Below is a small trained network, with its code and all its weights. Each question gives an input and a target symbol and asks what happens when units are switched off, that is, made to give their printed mean instead of their output.

import numpy as np


def w(rows, s, z=0):
    codes = np.array(rows[::2]) - 128.0
    scale = np.full(codes.shape[1], s)
    scale[-1] = z or s
    return codes * scale


def norm(h):
    return h / np.sqrt((h * h).mean(-1, keepdims=True) + 1e-5)


def f(y):
    return np.maximum(y, 0)


def softmax(a):
    e = np.exp(a - a.max(-1, keepdims=True))
    return e / e.sum(-1, keepdims=True)


def log_softmax(a):
    a = a - a.max(-1, keepdims=True)
    return a - np.log(np.exp(a).sum(-1, keepdims=True))


def net(x, mask):
    ids = ['γζλπσφ'.index(c) for c in x.split()]
    T = len(ids)
    res = E[ids] + P[:T]
    u = 0
    for l in range(3):
        r = norm(res)
        for j in range(2):
            rows = slice(2 * j, 2 * j + 2)
            q, k, v = (r @ M[l][rows].T for M in (Q, K, V))
            z = softmax(np.where(np.tri(T) > 0, q @ k.T / 2**0.5, -1e9)) @ v
            o = O[l][rows]
            res = res + np.where(mask[u + j], z, o[:, -1]) @ o[:, :-1]
        u += 2
        y = f(norm(res) @ A[l][:, :-1].T + A[l][:, -1])
        res = res + np.where(mask[u : u + 4], y, B[l][:, -1]) @ B[l][:, :-1]
        u += 4
    return log_softmax(norm(res)[-1] @ U[:, :-1].T + U[:, -1])


Q, K, V, O, A, B = {}, {}, {}, {}, {}, {}
E = w([
[129,121,138,107],'γ',
[126,137,143,163],'ζ',
[157,109,3,114],'λ',
[172,148,139,76],'π',
[152,73,133,142],'σ',
[82,163,120,131],'φ',
],0.017)
P = w([
[93,126,132,13],'0',
[35,53,66,2],'1',
[140,75,165,73],'2',
[154,27,160,38],'3',
[143,73,166,68],'4',
[131,110,180,141],'5',
[107,163,182,134],'6',
[105,165,169,105],'7',
],0.0038)
Q[0] = w([
[124,100,63,51],'L0H1',
[177,105,144,97],'L0H1',
[163,147,100,1],'L0H2',
[167,127,99,139],'L0H2',
],0.0092)
K[0] = w([
[206,116,65,74],'L0H1',
[221,28,112,45],'L0H1',
[186,153,208,28],'L0H2',
[189,2,232,110],'L0H2',
],0.0054)
V[0] = w([
[133,95,55,81],'L0H1',
[128,202,96,129],'L0H1',
[129,112,159,87],'L0H2',
[247,3,140,163],'L0H2',
],0.0059)
O[0] = w([
[102,223,167,255,240],'L0H1',
[43,94,114,63,20],'L0H1',
[100,201,78,152,253],'L0H2',
[69,204,134,111,130],'L0H2',
],0.0061,0.0019)
A[0] = w([
[131,175,126,174,183],'L0N1',
[102,137,2,138,251],'L0N2',
[117,56,217,134,168],'L0N3',
[141,187,113,36,115],'L0N4',
],0.0061,0.0023)
B[0] = w([
[133,95,129,78,200],'L0N1',
[255,147,114,169,245],'L0N2',
[156,168,85,152,251],'L0N3',
[139,169,141,162,231],'L0N4',
],0.0092,0.0031)
Q[1] = w([
[108,111,70,12],'L1H1',
[93,149,61,87],'L1H1',
[112,88,160,81],'L1H2',
[39,39,119,90],'L1H2',
],0.011)
K[1] = w([
[100,121,158,223],'L1H1',
[196,91,255,199],'L1H1',
[153,238,249,204],'L1H2',
[58,182,218,205],'L1H2',
],0.0075)
V[1] = w([
[102,120,118,161],'L1H1',
[179,65,204,102],'L1H1',
[171,172,3,164],'L1H2',
[180,166,163,179],'L1H2',
],0.0069)
O[1] = w([
[150,106,183,230,105],'L1H1',
[253,97,98,151,126],'L1H1',
[121,27,39,22,254],'L1H2',
[13,156,35,151,176],'L1H2',
],0.0045,0.0084)
A[1] = w([
[158,124,190,253,163],'L1N1',
[56,176,213,81,68],'L1N2',
[170,155,70,10,254],'L1N3',
[92,39,110,157,135],'L1N4',
],0.0053,0.00096)
B[1] = w([
[149,61,253,194,133],'L1N1',
[107,131,34,93,138],'L1N2',
[169,15,166,236,254],'L1N3',
[59,220,143,72,154],'L1N4',
],0.0048,0.0074)
Q[2] = w([
[6,72,108,150],'L2H1',
[195,114,199,61],'L2H1',
[147,151,207,166],'L2H2',
[156,68,140,96],'L2H2',
],0.013)
K[2] = w([
[74,242,212,238],'L2H1',
[160,118,2,142],'L2H1',
[144,6,150,184],'L2H2',
[106,154,22,110],'L2H2',
],0.0075)
V[2] = w([
[105,196,206,243],'L2H1',
[245,126,188,254],'L2H1',
[197,227,116,34],'L2H2',
[127,133,17,124],'L2H2',
],0.0071)
O[2] = w([
[211,52,47,215,31],'L2H1',
[180,28,131,85,182],'L2H1',
[174,133,255,178,145],'L2H2',
[149,208,107,183,254],'L2H2',
],0.0086,0.0047)
A[2] = w([
[85,120,60,34,161],'L2N1',
[112,49,152,88,55],'L2N2',
[170,1,121,64,2],'L2N3',
[150,55,176,109,33],'L2N4',
],0.0077,0.0041)
B[2] = w([
[127,37,165,135,254],'L2N1',
[96,163,39,162,169],'L2N2',
[169,248,97,100,239],'L2N3',
[149,201,112,50,174],'L2N4',
],0.012,0.0038)
U = w([
[92,212,81,234,89],'γ',
[173,226,77,4,6],'ζ',
[3,174,100,54,133],'λ',
[185,167,252,130,138],'π',
[208,61,67,136,198],'σ',
[67,24,140,98,221],'φ',
],0.0072,0.0019)

Each question gives the input, a string of symbols that net reads in full, and the target symbol t.
The units are the heads (2 rows each of Q, K, V and O) and the neurons (one row each of A and B). Each row of codes is followed by its name. A weight is (code - 128) times the scale printed after its matrix; where a second scale follows, it is the last column's (O, A, B and U).
mask holds one flag per unit, layer by layer, with each layer's heads first. A switched-off unit (its flag False) gives its mean, the last column of its rows in O or B, instead of its output. The means were averaged over made-up inputs and are rounded, as every weight is.
A unit's drop is (log p(t) with every unit on - log p(t) with that unit switched off) / (log p(t) with every unit on - log p(t) with every unit switched off).
The circuit of an input: a set's keep is (log p(t) with only the set's units on - log p(t) with every unit switched off) / (log p(t) with every unit on - log p(t) with every unit switched off). Starting from the 12 units with the biggest drops (on a tie, the unit counted first), units are removed one at a time, each time the one whose removal leaves the highest keep (on an exact tie, the one counted first), for as long as the keep stays at least 0.8.
units of the circuit, in order: the units of the circuit, biggest drop first
most important unit: the unit with the biggest drop
k most important neurons: the k neurons with the biggest drops, biggest first
heads that matter: for each layer, one digit per head in row order, 1 if its drop is at least 0.15 and else 0, layers parted by /
input φ ζ σ γ ζ π φ σ, target φ: most important unit	L0N2
input φ γ λ λ γ, target φ: heads that matter	11 / 00 / 10
input φ γ ζ, target φ: units of the circuit, in order	[L0H2, L2N1, L2H1, L2H2]
input π γ φ σ π γ ζ, target π: 3 most important neurons	[L0N4, L0N2, L1N2]
input π λ ζ λ φ, target π: units of the circuit, in order	[L2H2, L1H2]
input σ γ γ φ, target σ: heads that matter	11 / 01 / 10
input σ γ σ γ λ σ ζ, target σ: units of the circuit, in order	[L2H1, L0N2]
input σ φ λ σ γ σ γ γ, target σ: units of the circuit, in order	[L1H2, L0N2, L2H1]
input φ π λ π λ φ φ π, target λ: units of the circuit, in order	[L2H1, L0N2]
input π ζ γ φ σ, target π: heads that matter	10 / 01 / 01
input π π λ φ λ γ σ, target π: heads that matter	10 / 11 / 01
input γ π π ζ π, target π: heads that matter	00 / 11 / 01
input ζ π ζ σ, target ζ: heads that matter	10 / 01 / 00
input φ π ζ, target φ: heads that matter	01 / 00 / 10
input σ γ λ γ φ φ λ ζ, target σ: units of the circuit, in order	[L0N2, L2H1]
input σ σ π γ ζ ζ γ φ, target σ: units of the circuit, in order	[L2H1]
input γ σ σ ζ γ λ γ, target γ: heads that matter	00 / 01 / 10
input λ σ γ λ γ, target λ: heads that matter	01 / 00 / 10
input φ ζ φ π ζ φ π φ, target φ: heads that matter	01 / 00 / 10
input φ λ γ σ φ, target φ: 2 most important neurons	[L2N1, L2N3]
input γ σ ζ ζ σ, target γ: heads that matter	00 / 01 / 00
input ζ π γ σ ζ π ζ, target ζ: most important unit	L0H1
input ζ λ σ λ γ ζ, target ζ: 2 most important neurons	[L0N3, L0N2]
input γ σ γ λ γ π γ, target γ: 2 most important neurons	[L0N2, L1N3]
input π λ φ λ γ σ ζ, target π: 2 most important neurons	[L1N2, L0N4]
input π γ γ ζ σ φ, target π: 2 most important neurons	[L0N4, L0N2]
input γ γ σ ζ, target γ: 2 most important neurons	[L1N3, L0N2]
input γ γ σ φ, target γ: most important unit	L1H2
input φ γ σ, target φ: 2 most important neurons	[L0N2, L2N1]
